The symbols move the nodes like this.
j948 n j906
j948 o j431
j948 r j110
j948 s j461
j948 y j883
j948 e j695
j23 n j83
j23 o j335
j23 r j996
j23 s j668
j23 y j447
j23 e j161
j273 n j332
j273 o j717
j273 r j335
j273 s j130
j273 y j906
j273 e j996
j60 n j163
j60 o j395
j60 r j853
j60 s j46
j60 y j996
j60 e j906
j393 n j23
j393 o j133
j393 r j581
j393 s j256
j393 y j330
j393 e j978
j93 n j40
j93 o j593
j93 r j579
j93 s j395
j93 y j130
j93 e j46
j546 n j133
j546 o j579
j546 r j46
j546 s j853
j546 y j668
j546 e j968
j335 n j999
j335 o j459
j335 r j273
j335 s j778
j335 y j79
j335 e j23
j256 n j668
j256 o j410
j256 r j852
j256 s j393
j256 y j687
j256 e j817
j944 n j563
j944 o j789
j944 r j174
j944 s j40
j944 y j332
j944 e j163
j968 n j393
j968 o j546
j968 r j521
j968 s j79
j968 y j780
j968 e j841
j780 n j330
j780 o j668
j780 r j267
j780 s j161
j780 y j579
j780 e j94
j46 n j293
j46 o j93
j46 r j546
j46 s j60
j46 y j868
j46 e j521
j410 n j778
j410 o j174
j410 r j163
j410 s j133
j410 y j83
j410 e j256
j883 n j427
j883 o j581
j883 r j978
j883 s j789
j883 y j724
j883 e j40
j431 n j60
j431 o j724
j431 r j397
j431 s j332
j431 y j581
j431 e j948
j40 n j717
j40 o j883
j40 r j700
j40 s j944
j40 y j431
j40 e j293
j174 n j94
j174 o j817
j174 r j944
j174 s j700
j174 y j999
j174 e j410
j299 n j789
j299 o j906
j299 r j447
j299 s j593
j299 y j717
j299 e j395
j133 n j335
j133 o j700
j133 r j293
j133 s j410
j133 y j110
j133 e j393
j999 n j546
j999 o j283
j999 r j332
j999 s j397
j999 y j256
j999 e j83
j579 n j700
j579 o j841
j579 r j93
j579 s j78
j579 y j778
j579 e j546
j79 n j256
j79 o j853
j79 r j906
j79 s j968
j79 y j161
j79 e j447
j83 n j968
j83 o j999
j83 r j461
j83 s j110
j83 y j817
j83 e j687
j503 n j93
j503 o j547
j503 r j283
j503 s j724
j503 y j163
j503 e j332
j868 n j948
j868 o j130
j868 r j668
j868 s j996
j868 y j593
j868 e j267
j395 n j944
j395 o j299
j395 r j78
j395 s j93
j395 y j273
j395 e j60
j978 n j161
j978 o j393
j978 r j883
j978 s j817
j978 y j327
j978 e j700
j461 n j521
j461 o j332
j461 r j83
j461 s j948
j461 y j789
j461 e j547
j593 n j883
j593 o j521
j593 r j841
j593 s j299
j593 y j563
j593 e j93
j521 n j581
j521 o j46
j521 r j968
j521 s j906
j521 y j267
j521 e j593
j397 n j853
j397 o j327
j397 r j431
j397 s j999
j397 y j393
j397 e j110
j841 n j978
j841 o j968
j841 r j593
j841 s j447
j841 y j94
j841 e j579
j724 n j395
j724 o j695
j724 r j327
j724 s j503
j724 y j293
j724 e j431
j332 n j46
j332 o j503
j332 r j999
j332 s j431
j332 y j852
j332 e j461
j700 n j459
j700 o j978
j700 r j40
j700 s j174
j700 y j397
j700 e j133
j130 n j431
j130 o j563
j130 r j778
j130 s j273
j130 y j521
j130 e j868
j996 n j461
j996 o j273
j996 r j23
j996 s j868
j996 y j299
j996 e j427
j78 n j174
j78 o j447
j78 r j395
j78 s j579
j78 y j335
j78 e j853
j163 n j130
j163 o j944
j163 r j410
j163 s j293
j163 y j461
j163 e j852
j447 n j817
j447 o j79
j447 r j299
j447 s j841
j447 y j459
j447 e j78
j94 n j327
j94 o j780
j94 r j563
j94 s j459
j94 y j546
j94 e j778
j110 n j79
j110 o j397
j110 r j948
j110 s j83
j110 y j978
j110 e j330
j695 n j299
j695 o j948
j695 r j330
j695 s j547
j695 y j40
j695 e j724
j547 n j593
j547 o j461
j547 r j687
j547 s j695
j547 y j944
j547 e j503
j852 n j868
j852 o j163
j852 r j256
j852 s j581
j852 y j547
j852 e j789
j853 n j410
j853 o j78
j853 r j60
j853 s j546
j853 y j23
j853 e j79
j906 n j852
j906 o j60
j906 r j79
j906 s j521
j906 y j427
j906 e j299
j717 n j503
j717 o j427
j717 r j459
j717 s j563
j717 y j60
j717 e j273
j161 n j687
j161 o j23
j161 r j427
j161 s j780
j161 y j78
j161 e j459
j581 n j996
j581 o j293
j581 r j393
j581 s j852
j581 y j695
j581 e j883
j330 n j447
j330 o j110
j330 r j695
j330 s j687
j330 y j700
j330 e j327
j459 n j283
j459 o j161
j459 r j717
j459 s j94
j459 y j853
j459 e j335
j427 n j547
j427 o j996
j427 r j161
j427 s j267
j427 y j395
j427 e j717
j817 n j780
j817 o j256
j817 r j789
j817 s j978
j817 y j283
j817 e j174
j563 n j724
j563 o j267
j563 r j94
j563 s j717
j563 y j46
j563 e j130
j293 n j273
j293 o j40
j293 r j133
j293 s j163
j293 y j948
j293 e j581
j327 n j78
j327 o j330
j327 r j724
j327 s j283
j327 y j133
j327 e j397
j267 n j695
j267 o j868
j267 r j780
j267 s j427
j267 y j93
j267 e j563
j789 n j267
j789 o j852
j789 r j817
j789 s j883
j789 y j503
j789 e j944
j778 n j397
j778 o j94
j778 r j130
j778 s j335
j778 y j968
j778 e j668
j283 n j579
j283 o j687
j283 r j503
j283 s j327
j283 y j410
j283 e j999
j687 n j841
j687 o j83
j687 r j547
j687 s j330
j687 y j174
j687 e j283
j668 n j110
j668 o j778
j668 r j868
j668 s j23
j668 y j841
j668 e j780

The rows follow the links: the fewer symbols apart two nodes are, the more alike their rows tend to be.

Named rows; a name shown again gets a slightly different row:
j161	[   9  -70   17  -57   15   -2  -44  -47  -39  -35   29   31  -40  -17 -132    5  -58   -6    9  105   67  -33    3   73  -40   53   30  -34  -17 -122   -2  -53  -42   -8   -1   41  -15   63   82   -2  -35   16   14  -22   24    8  -52   35   35   78   -5    8    2]
j996	[ -45   11  -32   60  -24  -45  -67   12  -11   -6   57   40   70  -28  -55  -59  -28  -10  -85   30   36  -16  -66   22   -1  109  -10   66  -28  -18    5  -44   34   71  -77  -24  -33   58   55   -4   18  -47   -4   65  -64    9   47  125   63   47  -46    0  -18]
j521	[   9  110    0   62  -19   14   -3   45   65   -7  -10    6   67  -28   -9  -45   18  -14 -108   10   30   -6    2   65  -18  -12   21   54   22   17   23   30   39   79  -66  -23  -67  -18    3   17  151   16   18   54  -43   -1    4  107   36   33  -62  -30  -20]
j459	[  22  -93  -26  -68   44   34  -23  -28  -16  -42   -6   55  -40  -42  -75  -16  -35    4   25   72   35  -40  -52   40  -11   42   -5    1    9  -77   25  -15  -50  -29   21   10   -9   58  103  -67 -125   30  -38  -35   38   -4  -80   44   -2   48  -25    7  -75]
j563	[ -10  -47   -6    7   12    7   34  -17  -55  -51    4  -18   16   -1   62   -8  -10   38   12 -105  -55  -99  -27 -102  -31   85  -43    5  -70   84  -31  -30    4  -22   20    0    4   24  -27  -32 -138   20  -26    6    1    0   43  -35   -5  -52   71   71    7]
j427	[  -5  -11   12    7   -8    0  -35  -29  -61 -111    0   22   84  -57  -59   -7  -54  -21  -70    8   56  -96  -16   -5  -55  100   23   -2  -60  -32    1  -54   -7   -4   22   59  -36   87   81  -18    5  -12  -11   45  -45   25   20   96   51   34   49    6   14]
j267	[  14  -15   46    4  -14  -31    6  -14  -82  -44   12   -5   40    8   55   17  -51   11    4  -82    2  -63   -1  -64  -50  101  -10  -58  -88   19  -62  -68    3  -58   27   19   12    9  -22   13  -74  -27   13   39  -34   29   80  -35   11  -23   95   40   50]
j397	[  14  -28  -35  -33   -6  -44   72    6   17   82   11  -76  -52   40    2   -7   30   -4   93    0  -79   97   15  -41   96  -69  -15   14    6  -37   -4   58   42  -14  -23  -24   69  -21  -35  -16  -86  -40   36  -23    1  -38    2 -102  -57  -64  -49  -17   11]
j273	[ -10  -15  -53   13   -9  -42    2   17   -8 -105   10   -5   62  -34  -76  -13  -14  -52 -102   26   12  -19  -64  -63   47   46  -18  111    2   15   22  -30   59   63   19  -14  -47  107   34  -55  -53  -80  -44  -10   21    7    8   70   16  -27  -65   37    0]
j841	[  55   39    5  -49    2   43   -7  -40   23    3  -25   40  -26   -9  -64   36   18  -37   18   74   74    0   55  120  -35  -62   41  -85   32  -57    9   45  -35  -15   19   49  -23  -30   46   -7  139   69    4    6   10  -12  -90   36    3   39  -13  -39  -39]
j906	[ -27   94   37   80  -34   -7   22   29   27   60   19  -55   51   43  108   -8   26   20  -10  -96  -30   37   29  -20   12  -21   -4   -8  -31   55    2   11   21   40  -54  -32   14  -66  -88   69   73    5   36   80  -48    5   76   -2    9  -17    5   17   15]
j503	[  58   -8  -17  -22   59   66   69   30   27 -126  -42  -48   34  -87  -50  -43   18  -12  -39    3   -5  -77   31  -16    7    2   20    9  -35   31   56   55    1    3  -48  -11  -40   79   62  -48   -6   31  -28   61  -59    4  -57   96  -12  -44  -27  -26  -45]
j327	[  30  -97   26  -42   35   34   88  -26   -6   63  -22  -66  -78  -15   36   12   28   19  138  -11  -81    2   48  -34   41  -34  -21  -83  -26   10   10   43  -14  -61  -26    4   66  -20  -22  -25 -111   53   32    7  -22  -15  -39  -85  -34  -66   11  -19  -31]
j668	[ -88  -64    5   23  -30  -75  -59  -22  -28  135   69   16  -34   65   21   14  -30   70   75   -1  -19   55  -49    4   13   35  -24    7    6  -44  -47  -25  -10    0  -40  -17   58  -25  -46   48 -104  -11   69  -10    4   -2   53  -65  -12   46  -16   19   27]
j256	[ -58   -8   21   24  -40  -60  -77  -11   -2  151   66   51  -49   71   68   59  -23   62   62   -8   17   90  -35   38  -18   17  -12   -9   54  -32  -27  -28  -42    3    5  -21   47  -77  -59   50    1  -16   44  -38   49    8   43  -83    4   35    1   14    6]
j133	[  16  -12  -38  -29    3  -22  -65   12   17  -14    2   79  -53   19  -60   19   -6  -42  -56   77   37   52  -59   43   11  -45    3   72   85  -51   24   -3   -6   30   52  -23  -13   26   52  -18    7  -33  -43 -119  123   27  -67   10   -2   49  -86   33  -28]
j40	[  12   18  -15   22   41   46  -27   19   -4 -133  -45   82   27  -73   -8   -1  -24  -14 -106  -52   31  -93  -51   -3  -43   28    4   38   25   58   32  -18  -43  -17   52  -11  -67   41   49  -43   11   48  -78  -46   34   27  -54  100   21    4   34   15  -25]

Each walk starts at a row. The symbols on each line, taken left to right, move it on to the next node.
Answer with the node's row; about right is enough.
start [ -16   35    4  -16    5   30  -35    9   67   65   13   30  -32   -2  -51  -20   21   -6  -22  111   26   69    4  123   -1  -55   35    8   73  -69   23   43   -5   33  -61  -21  -13  -33   36    8  116   11   21   11    5   -7  -55   26   24   75  -81  -30  -47]
n o e s r -> [ -77   55   28   86  -44  -20  -63   29  -13   53   41   41   52   40  137   20  -11   61  -25  -83   -7  -14  -50  -47  -34   59  -21   27   -8   72  -31  -58   12   26   22  -26    6  -56  -80   73   13  -14   -2    8   -4   13   95  -32    3   -6   58   47   29]
n y s s -> [  68   85   25   17    6   45    7    7   29  -89  -44   -1   64  -51  -23  -13   27  -34  -82   15   54  -89   62   49  -40  -11   44  -46   -7   -9   23   15   -3  -12  -11   46  -67   25   18   -4  179   51   -2   63  -46   28  -20   84   35   12   41  -35   -2]
start [   4   13  -15   13  -15  -36   92   36   18   -1  -19 -104   52   -2   58  -40   36  -23   13  -61  -65   12   15 -113   97  -28  -20   50  -40   76    0    1   68   10  -23  -24   18   20  -59  -17  -53  -46   12   28  -32  -15   56  -53  -19  -99  -26   17   45]
y s e y s y -> [  -3   35  -47   34   18   -1   -6   60    4 -106   -4   60   45  -35  -31  -20    7  -57 -157    9   42  -15  -70  -57    4  -29  -19  108   46   28   29  -18    6   40   57  -30  -48   51   19  -36   38  -51  -62  -41   61  -13  -23   85   31    9  -37   29   15]
n r s s -> [ -33  -66  -61  -77  -12  -30  -20   -4  -12    7   20   23  -33  -35 -120    2   -5  -33    2   93   20   45  -64   13   52   -7   10   73   30  -77    9  -12   12   21    4  -18    2   71   69  -47  -76  -45  -12  -80   39    0  -56    8   -4   -5 -106    9  -18]
start [ -47  -94   33  -45  -26  -29  -29  -64  -71   44   54   25  -50   49    9   51  -65   44  112    1    6   17    0    4  -41   66   -8  -78  -32  -60  -51  -65  -28  -59   12   40   71  -22  -17   29 -100   -4   29  -16   -2    2   29  -84  -13   41   81   28   47]
s n y s -> [  11  -38  -37  -34   48   33  -56   -6    1  -40  -35  105  -67  -45  -50   40  -18   18  -27   62   33    0  -50   64  -38   -3   33   22   61  -46   40   -3  -67  -25   67   13  -23    8   69  -43   -7   67  -53  -86   81   27  -95   30   -3   64   14    8  -81]
r y o -> [  19   -5    2   -3   26   31   96    4  -27  -32  -36  -71   20  -25   79  -42   30   24   21  -99  -64  -50   27  -86   16   10  -28  -36  -83  104    4   40   40  -53  -24   11   -1   19  -46  -28  -89   37   26   63  -50  -15   21  -19  -24  -84   39    9   -2]
start [ -67  -12    2   74  -34  -61  -23   17  -25   57   52  -23   26   43   69   10  -19   37    3  -63  -36   16  -53  -71    0  116  -46   34  -36   39  -60  -47   35   16  -51  -23   17   -5  -51   55  -77  -48   53   41  -62   15  127   -3    0    9   15   23   47]
s s n o s -> [  46   17  -49   -7  -17   -1   52   57   39 -100  -36  -81   65  -54  -81  -58   38  -50  -92   26  -35  -14   10  -11   76  -30   -3   64  -31    8   39   34   64   76  -31   -5  -50   70   38  -56   42  -50  -12   18  -24   -4  -16   99   -1  -63  -92  -16  -10]
s n s e n -> [ -43   70   -5   80  -12   -7  -81   29   24  -26   33   85   66  -15   -4  -15  -33   -9 -104   23   43  -16  -76   48  -38   70   14   48   44   -8   14  -48   11   85  -30  -28  -70    1    8   40   99  -37  -16    7    5   32   35  106   46   65   -4   20   -9]
start [ -20   24   15   24  -36   -2  -20   13   52  163   20   -8  -42   67   46   14   38   31   77    1  -21   77   33   61    2  -60   -6  -27   58  -22  -17   49    1   11  -68  -12   50  -97  -66   47   65   25   49   22    5  -15   25  -46  -24   27  -15  -20    0]
r n r e s -> [   8  -23   18  -38   -1   16  -77  -42  -25  -11  -10  105  -43    4  -64   39  -69  -24   -4   79   76  -15  -14   91  -77   16   34  -50   46  -93   -2  -37  -47  -24   63   31  -38    9   45    1   61   52   -3  -40   61   29  -63   34   28   88   35  -14  -16]
n e r -> [  18  -27  -24    2   36   30    9  -20  -48 -128  -26   41   54  -88  -38  -30  -18   -9  -71  -13    3 -108  -43  -39  -17   92  -38   22  -42   16   37  -27   21   26   19    4  -56   89   65  -47  -57   18  -29   12  -18   10  -24   95   -2   -8    0   28  -17]
start [  38  -39  -54  -66    2   -6   35   29   46   -3   -6  -39  -23  -30 -117  -33   40  -34    3   90    0   63   15   35   85  -67   21   77   31  -67   24   62   27   33  -33   -2    5   31   49  -49    9  -30   11  -28   16  -26  -61   31  -12  -26 -117  -31  -12]
n e r e n -> [  22   50   13   16  -16   15  -32  -17  -30  -99  -18   68   57  -28  -36   -5  -31  -32 -107  -19   68  -94   -8   25  -87   47   13  -13   -5   -9    3  -43   16   -4   37   44  -67   34   36    1   98    6  -42   -9    9   42  -11   78   35   45   45   18   -4]
y y y n e n -> [  -3   36   67   39  -32  -28  -22  -10  -64  -38    6   26   38   30   97   40  -19    9  -36  -91   18  -61   19  -44  -89   57   24  -69  -45   75  -68  -75    6  -54   58   30   -3  -18  -63   55   34   -3  -46   14    6   17   63  -56   13    8  123   35   45]
start [ -37  -63  -23   -7  -11  -19  -77   -5   17   74   51   71  -42    4  -87   13  -38   10   10  104   31   44  -71  104   10   60  -16   52   23 -108    9  -21    5   62  -57    0   12    6   63    7  -18  -25   23  -12   -2   11  -10   52   19   83  -57   -3  -31]
s o o -> [ -19 -107  -12  -51   15   18   -7  -27  -48   57    8   10  -84   26   36   41  -41   63   85   -9  -28  -18  -36  -41   11   18  -23  -26  -35   18  -38  -30  -34  -51   39    1   63  -13  -13  -18 -182   28    0  -60   40    3  -11  -67  -15    8   51   37   -9]
r s e s -> [ -30  -18  -25   37  -12  -66   29   33  -32  -38   23  -41   51   14   40  -16   -1  -11  -22  -63  -48    8  -46 -136   43   56  -30   64  -48   57  -44  -28   47    9   28    1    8   31  -44  -34 -118  -78  -21   -8    0   -1   73  -35  -19  -65   -2   41   33]
start [ -54   23   -3    6  -15  -23 -103  -16   42   76   32  103  -44   10  -44   16  -21    2  -19   91   47   55  -52  111  -18    5    3   33   93  -66   12  -25  -15   45   -1    0  -26  -29   43   26   70   -3    1  -39   61   24  -30   56   12   90  -49   -7  -37]
r o o s e -> [ -29   47  -24   51  -31  -52  -10   55  -30  -13   17   -1   45   34  102    7  -14   -2  -56  -99  -20    5  -60 -104    2    3  -29   79  -10  115  -16  -36   18    4   78  -27   -7    2  -76    9  -26  -56  -63  -81   52   -6   66  -44   -8  -63   22   40   66]
s e r e s -> [ -26  -41   65  -10  -10  -16  -50  -38  -55   67   20   56  -67   56   62   79  -39   20   49  -16   22   33   12   18  -68    7   21  -81   10  -14  -44  -70  -42  -69   77   27   36  -48  -40   37  -28   30   -6  -34   47   24   23  -97   -4   37   89    7   23]
start [ -27  -12   -6    5  -27  -57  -45   28    4   83   31   30  -44   56   47   39   13    1   26  -13  -24   79  -67  -50   21  -40    7   45   52   23  -24  -25  -37   -6   90  -23   41  -38  -60    1  -49  -51  -22 -104  108   19   12 -124  -38   -5  -10   32   20]
s o s y o -> [  49  -75  -29  -72   76   57   60   -4   17  -35  -59  -26  -63  -76  -95  -21    5  -14   42  112  -21  -10   47   65   29  -32   30  -12    3  -59   64   72  -34    3  -65   11   -8   19   83  -62  -27   28    8    8  -18  -36 -101   33  -14    7  -49  -34  -69]
n s r n o e -> [ -16   21   26   44   23    3   15   -3  -69  -36  -32   23   12   13  125   26  -25   41  -21 -138  -27  -56  -29  -87  -37   48  -23   -9  -35  104  -11  -25  -20  -62   66    8   -7   15  -50   26  -62   16  -53  -23   49   37   19  -39   10  -51  107   45    8]
start [  21   11   58  -45  -20   32   24  -53    6   62  -28  -15  -55   48   57   44    2   11  101   -3   19   18   95   53  -27  -79   23 -115   -4  -11  -26    8  -28  -77   22   49   31  -84  -51   37   43   64   40   19    3    1    0 -100  -16   18   56  -26   26]
s r s -> [  19   67   45   23  -20   44   44  -14  -22  -36  -37  -63   40   24   91   11   26   -3   -6  -81    7  -53   86  -25  -59  -12   18  -74  -58   76  -27   13    0  -58   21   27  -18  -50  -90   36   81   19   20   48  -41    5   51  -57   -5  -31  103   -1   47]
e n r -> [ -33  -56   32  -13   34   21  -20  -34  -31   56  -19   70  -82   31   81   45  -17   52   78  -57  -36   -7  -12  -37  -27  -11  -30  -45   33   31  -28  -15  -58  -72   74    2   13  -21  -40   15 -103   31  -44  -90   80    1  -42  -98  -25    9   67   33  -13]
